Below is a small trained network, with its code and all its weights. Each question gives an input and a class and asks what happens when units are switched off, that is, made to give their printed mean instead of their output.

import numpy as np


def w(rows, s, z=0):
    codes = np.array(rows[::2]) - 128.0
    scale = np.full(codes.shape[1], s)
    scale[-1] = z or s
    return codes * scale


def norm(h):
    return h / np.sqrt((h * h).mean(-1, keepdims=True) + 1e-5)


def f(y):
    return np.maximum(y, 0)


def log_softmax(a):
    a = a - a.max(-1, keepdims=True)
    return a - np.log(np.exp(a).sum(-1, keepdims=True))


def net(x, mask):
    res = np.array(x, float).reshape(1, 4) / 4 @ E
    u = 0
    for l in range(4):
        y = f(norm(res) @ A[l][:, :-1].T + A[l][:, -1])
        res = res + np.where(mask[u : u + 3], y, B[l][:, -1]) @ B[l][:, :-1]
        u += 3
    return log_softmax(norm(res)[-1] @ U[:, :-1].T + U[:, -1])


A, B = {}, {}
E = w([
[71,156,105,68,197,126,58,128,177,136,113],'x0',
[15,104,148,71,136,61,167,152,90,129,240],'x1',
[35,72,214,192,159,145,246,65,146,177,28],'x2',
[121,141,152,149,3,148,59,214,105,177,144],'x3',
],0.0066)
A[0] = w([
[57,82,99,21,238,55,74,161,133,87,162,48],'L0N1',
[56,52,28,51,153,12,45,104,56,122,118,6],'L0N2',
[152,103,145,59,246,93,241,1,84,192,199,29],'L0N3',
],0.0044,0.0023)
B[0] = w([
[122,193,163,90,77,183,143,76,159,125,254,252],'L0N1',
[130,172,97,88,129,118,44,93,160,123,93,204],'L0N2',
[117,57,92,118,146,83,138,69,84,198,114,236],'L0N3',
],0.0093,0.0043)
A[1] = w([
[59,223,160,56,230,141,148,193,134,61,189,92],'L1N1',
[220,117,122,101,101,176,114,173,140,155,104,54],'L1N2',
[35,77,215,174,2,111,113,178,188,177,81,3],'L1N3',
],0.0053,0.0026)
B[1] = w([
[125,104,127,1,71,150,39,49,212,171,162,238],'L1N1',
[213,116,134,92,181,114,181,159,49,151,145,198],'L1N2',
[45,176,216,49,93,182,133,224,109,39,37,253],'L1N3',
],0.0092,0.0036)
A[2] = w([
[50,57,103,158,193,54,212,94,174,63,135,43],'L2N1',
[238,55,142,134,155,115,104,109,179,125,35,1],'L2N2',
[25,98,255,171,6,222,122,178,168,133,101,72],'L2N3',
],0.0059,0.0024)
B[2] = w([
[81,83,64,139,141,58,245,119,98,175,192,183],'L2N1',
[162,118,101,152,158,162,117,103,181,124,60,183],'L2N2',
[64,182,147,180,122,145,95,133,90,88,69,255],'L2N3',
],0.012,0.0062)
A[3] = w([
[46,58,33,174,200,45,253,49,82,140,139,27],'L3N1',
[69,193,227,156,88,141,131,157,98,94,64,43],'L3N2',
[77,167,112,125,158,193,89,35,186,146,255,251],'L3N3',
],0.007,0.0022)
B[3] = w([
[143,2,253,195,220,106,189,156,166,186,212,236],'L3N1',
[31,131,172,205,47,116,161,201,104,86,136,222],'L3N2',
[68,184,78,104,91,57,109,88,222,186,145,254],'L3N3',
],0.011,0.0088)
U = w([
[226,158,75,113,78,130,42,236,40,103,198,5],'0',
[254,177,43,194,200,226,113,53,178,89,6,17],'1',
[33,200,221,215,46,177,116,249,55,34,49,199],'2',
[55,212,62,43,57,63,23,54,234,192,231,216],'3',
[100,38,215,230,202,69,192,106,195,218,209,162],'4',
],0.0089,0.0024)

Each question gives the input, the list of numbers given to net, and the class t.
The units are the neurons (one row each of A and B). Each row of codes is followed by its name. A weight is (code - 128) times the scale printed after its matrix; where a second scale follows, it is the last column's (A, B and U).
mask holds one flag per neuron, layer by layer. A switched-off neuron (its flag False) gives its mean, the last column of its row in B, instead of its output. The means were averaged over made-up inputs and are rounded, as every weight is.
A unit's drop is (log p(t) with every unit on - log p(t) with that unit switched off) / (log p(t) with every unit on - log p(t) with every unit switched off).
The circuit of an input: a set's keep is (log p(t) with only the set's units on - log p(t) with every unit switched off) / (log p(t) with every unit on - log p(t) with every unit switched off). Starting from all 12 units, units are removed one at a time, each time the one whose removal leaves the highest keep (on an exact tie, the one counted first), for as long as the keep stays at least 0.8.
units of the circuit, in order: the units of the circuit, biggest drop first
most important unit: the unit with the biggest drop
k most important neurons: the k neurons with the biggest drops, biggest first
k most important neurons of layer l: the k neurons of layer l with the biggest drops, biggest first
drop when u is switched off: that unit's drop, to one decimal
input [-3,4,8,2], class 2: units of the circuit, in order : (L2N3)
input [-4,-6,3,-3], class 1: units of the circuit, in order : (L2N2; L3N1)
input [7,3,3,-3], class 3: 2 most important neurons : (L0N1; L1N1)
input [-3,-1,-8,-1], class 0: units of the circuit, in order : (L0N1; L3N3)
input [-1,4,-1,-3], class 3: 2 most important neurons of layer 0 : (L0N1; L0N2)
input [-5,6,8,2], class 2: 3 most important neurons : (L1N3; L2N3; L3N2)
input [-2,-2,0,0], class 1: 2 most important neurons : (L2N1; L3N1)
input [6,-4,-2,3], class 1: 2 most important neurons : (L0N1; L3N3)
input [6,-4,-4,5], class 0: 4 most important neurons : (L0N1; L3N3; L1N2; L1N1)
input [-6,2,-5,6], class 2: 3 most important neurons : (L0N3; L0N2; L2N1)
input [8,5,5,0], class 3: 2 most important neurons : (L0N1; L1N1)
input [-7,-6,1,2], class 2: 2 most important neurons : (L0N3; L0N2)
input [6,-3,-5,8], class 0: drop when L0N1 is switched off : 0.5
input [3,-6,-4,6], class 0: drop when L3N3 is switched off : 0.2
input [-6,-5,6,5], class 2: drop when L2N3 is switched off : 0.0
input [-2,0,-8,3], class 0: most important unit : L0N1
input [4,-3,-4,7], class 0: drop when L2N3 is switched off : 0.4
